Below is a small trained network, with its code and all its weights. Each question gives an input and a class and asks what happens when units are switched off, that is, made to give their printed mean instead of their output.

import numpy as np


def w(rows, s, z=0):
    codes = np.array(rows[::2]) - 128.0
    scale = np.full(codes.shape[1], s)
    scale[-1] = z or s
    return codes * scale


def norm(h):
    return h / np.sqrt((h * h).mean(-1, keepdims=True) + 1e-5)


def f(y):
    return y / 2 * (1 + np.tanh(0.7978845608 * (y + 0.044715 * y**3)))


def log_softmax(a):
    a = a - a.max(-1, keepdims=True)
    return a - np.log(np.exp(a).sum(-1, keepdims=True))


def net(x, mask):
    res = np.array(x, float).reshape(1, 4) / 4 @ E
    u = 0
    for l in range(4):
        y = f(norm(res) @ A[l][:, :-1].T + A[l][:, -1])
        res = res + np.where(mask[u : u + 7], y, B[l][:, -1]) @ B[l][:, :-1]
        u += 7
    return log_softmax(norm(res)[-1] @ U[:, :-1].T + U[:, -1])


A, B = {}, {}
E = w([
[83,87,194,7,204,69],'x0',
[235,128,42,164,84,92],'x1',
[210,113,135,185,220,62],'x2',
[156,231,127,126,129,213],'x3',
],0.0014)
A[0] = w([
[95,136,160,119,141,145,250],'L0N0',
[124,125,141,250,152,137,19],'L0N1',
[136,134,94,105,120,115,210],'L0N2',
[160,62,85,123,96,41,134],'L0N3',
[160,199,155,191,171,158,18],'L0N4',
[146,84,144,130,255,57,149],'L0N5',
[79,236,214,140,128,253,28],'L0N6',
],0.0032,0.0015)
B[0] = w([
[118,159,162,82,200,138,239],'L0N0',
[131,194,98,63,106,192,113],'L0N1',
[134,144,140,85,175,112,179],'L0N2',
[136,107,107,4,80,91,180],'L0N3',
[171,141,46,71,86,149,121],'L0N4',
[87,136,213,160,168,29,230],'L0N5',
[106,14,101,38,107,54,249],'L0N6',
],0.0023,0.0013)
A[1] = w([
[253,152,67,228,113,138,56],'L1N0',
[131,146,132,157,149,116,3],'L1N1',
[104,110,56,163,67,183,95],'L1N2',
[108,149,77,189,66,149,113],'L1N3',
[223,168,102,194,127,125,93],'L1N4',
[149,78,122,146,131,80,104],'L1N5',
[246,151,64,208,119,129,57],'L1N6',
],0.0039,0.0021)
B[1] = w([
[4,74,74,30,168,185,253],'L1N0',
[104,62,181,102,93,104,63],'L1N1',
[189,184,215,166,118,97,182],'L1N2',
[138,174,185,166,96,119,169],'L1N3',
[55,59,114,81,97,146,186],'L1N4',
[165,142,113,150,68,126,131],'L1N5',
[22,42,74,69,155,149,230],'L1N6',
],0.003,0.0016)
A[2] = w([
[78,181,162,19,156,240,87],'L2N0',
[142,197,180,48,151,106,210],'L2N1',
[130,101,232,198,130,127,119],'L2N2',
[182,208,122,46,176,183,196],'L2N3',
[5,62,78,78,81,182,97],'L2N4',
[154,39,102,119,103,39,129],'L2N5',
[99,145,105,105,176,211,3],'L2N6',
],0.003,0.0014)
B[2] = w([
[173,59,55,109,82,122,230],'L2N0',
[79,102,76,195,148,210,202],'L2N1',
[68,185,109,169,159,143,135],'L2N2',
[29,107,59,125,84,196,173],'L2N3',
[86,90,44,31,231,169,252],'L2N4',
[196,104,50,178,52,118,151],'L2N5',
[132,44,155,4,95,79,130],'L2N6',
],0.0027,0.0023)
A[3] = w([
[223,92,89,136,132,53,40],'L3N0',
[141,111,242,108,151,122,1],'L3N1',
[126,93,129,64,128,97,29],'L3N2',
[119,38,119,29,152,51,51],'L3N3',
[109,47,119,51,126,72,174],'L3N4',
[75,95,29,68,150,213,89],'L3N5',
[165,186,137,255,126,72,224],'L3N6',
],0.003,0.00081)
B[3] = w([
[193,59,140,170,41,126,115],'L3N0',
[99,189,191,152,151,155,114],'L3N1',
[146,177,90,169,102,136,140],'L3N2',
[186,187,90,165,81,177,188],'L3N3',
[176,164,74,171,129,183,193],'L3N4',
[57,75,46,36,139,157,253],'L3N5',
[153,114,40,5,89,218,138],'L3N6',
],0.0025,0.0032)
U = w([
[143,207,178,166,44,177,4],'0',
[65,85,45,48,137,187,232],'1',
[246,87,97,166,90,49,85],'2',
[109,149,234,157,224,81,147],'3',
],0.011,0.0022)

Each question gives the input, the list of numbers given to net, and the class t.
The units are the neurons (one row each of A and B). Each row of codes is followed by its name. A weight is (code - 128) times the scale printed after its matrix; where a second scale follows, it is the last column's (A, B and U).
mask holds one flag per neuron, layer by layer. A switched-off neuron (its flag False) gives its mean, the last column of its row in B, instead of its output. The means were averaged over made-up inputs and are rounded, as every weight is.
A unit's drop is (log p(t) with every unit on - log p(t) with that unit switched off) / (log p(t) with every unit on - log p(t) with every unit switched off).
The circuit of an input: a set's keep is (log p(t) with only the set's units on - log p(t) with every unit switched off) / (log p(t) with every unit on - log p(t) with every unit switched off). Starting from the 12 units with the biggest drops (on a tie, the unit counted first), units are removed one at a time, each time the one whose removal leaves the highest keep (on an exact tie, the one counted first), for as long as the keep stays at least 0.8.
circuit, biggest first: the units of the circuit, biggest drop first
top k neurons: the k neurons with the biggest drops, biggest first
k most important neurons of layer l: the k neurons of layer l with the biggest drops, biggest first
drop when u is switched off: that unit's drop, to one decimal
input [-3,6,6,-5], class 1: circuit, biggest first : (L1N0)
input [2,1,8,1], class 2: circuit, biggest first : (L3N0; L2N4)
input [-7,-6,-5,1], class 0: circuit, biggest first : (L1N0; L1N2; L1N6)
input [-5,-3,4,-6], class 2: top 2 neurons : (L0N5; L0N3)
input [-6,-4,-3,8], class 0: 2 most important neurons of layer 0 : (L0N6; L0N3)
input [4,-3,8,-5], class 3: top 2 neurons : (L0N5; L2N0)
input [6,3,-6,-6], class 2: 3 most important neurons of layer 1 : (L1N0; L1N6; L1N4)
input [1,3,-7,1], class 0: top 4 neurons : (L1N0; L1N6; L2N4; L3N5)
input [0,-1,-2,-6], class 2: top 2 neurons : (L1N0; L3N5)
input [-5,2,-7,1], class 0: top 4 neurons : (L1N2; L1N3; L3N5; L2N4)
input [-3,-2,-2,1], class 0: top 3 neurons : (L1N0; L3N5; L2N4)
input [6,0,1,4], class 3: top 2 neurons : (L1N0; L0N5)
input [3,6,6,1], class 2: top 3 neurons : (L0N5; L0N3; L2N4)
input [-6,-6,-6,1], class 0: 2 most important neurons of layer 0 : (L0N3; L0N5)
input [-4,-6,3,-3], class 3: top neuron : (L3N5)
input [1,-6,0,-1], class 3: drop when L1N4 is switched off : 0.2
input [3,-2,6,5], class 3: drop when L0N5 is switched off : 0.3
input [3,-6,7,1], class 3: drop when L0N1 is switched off : 0.0
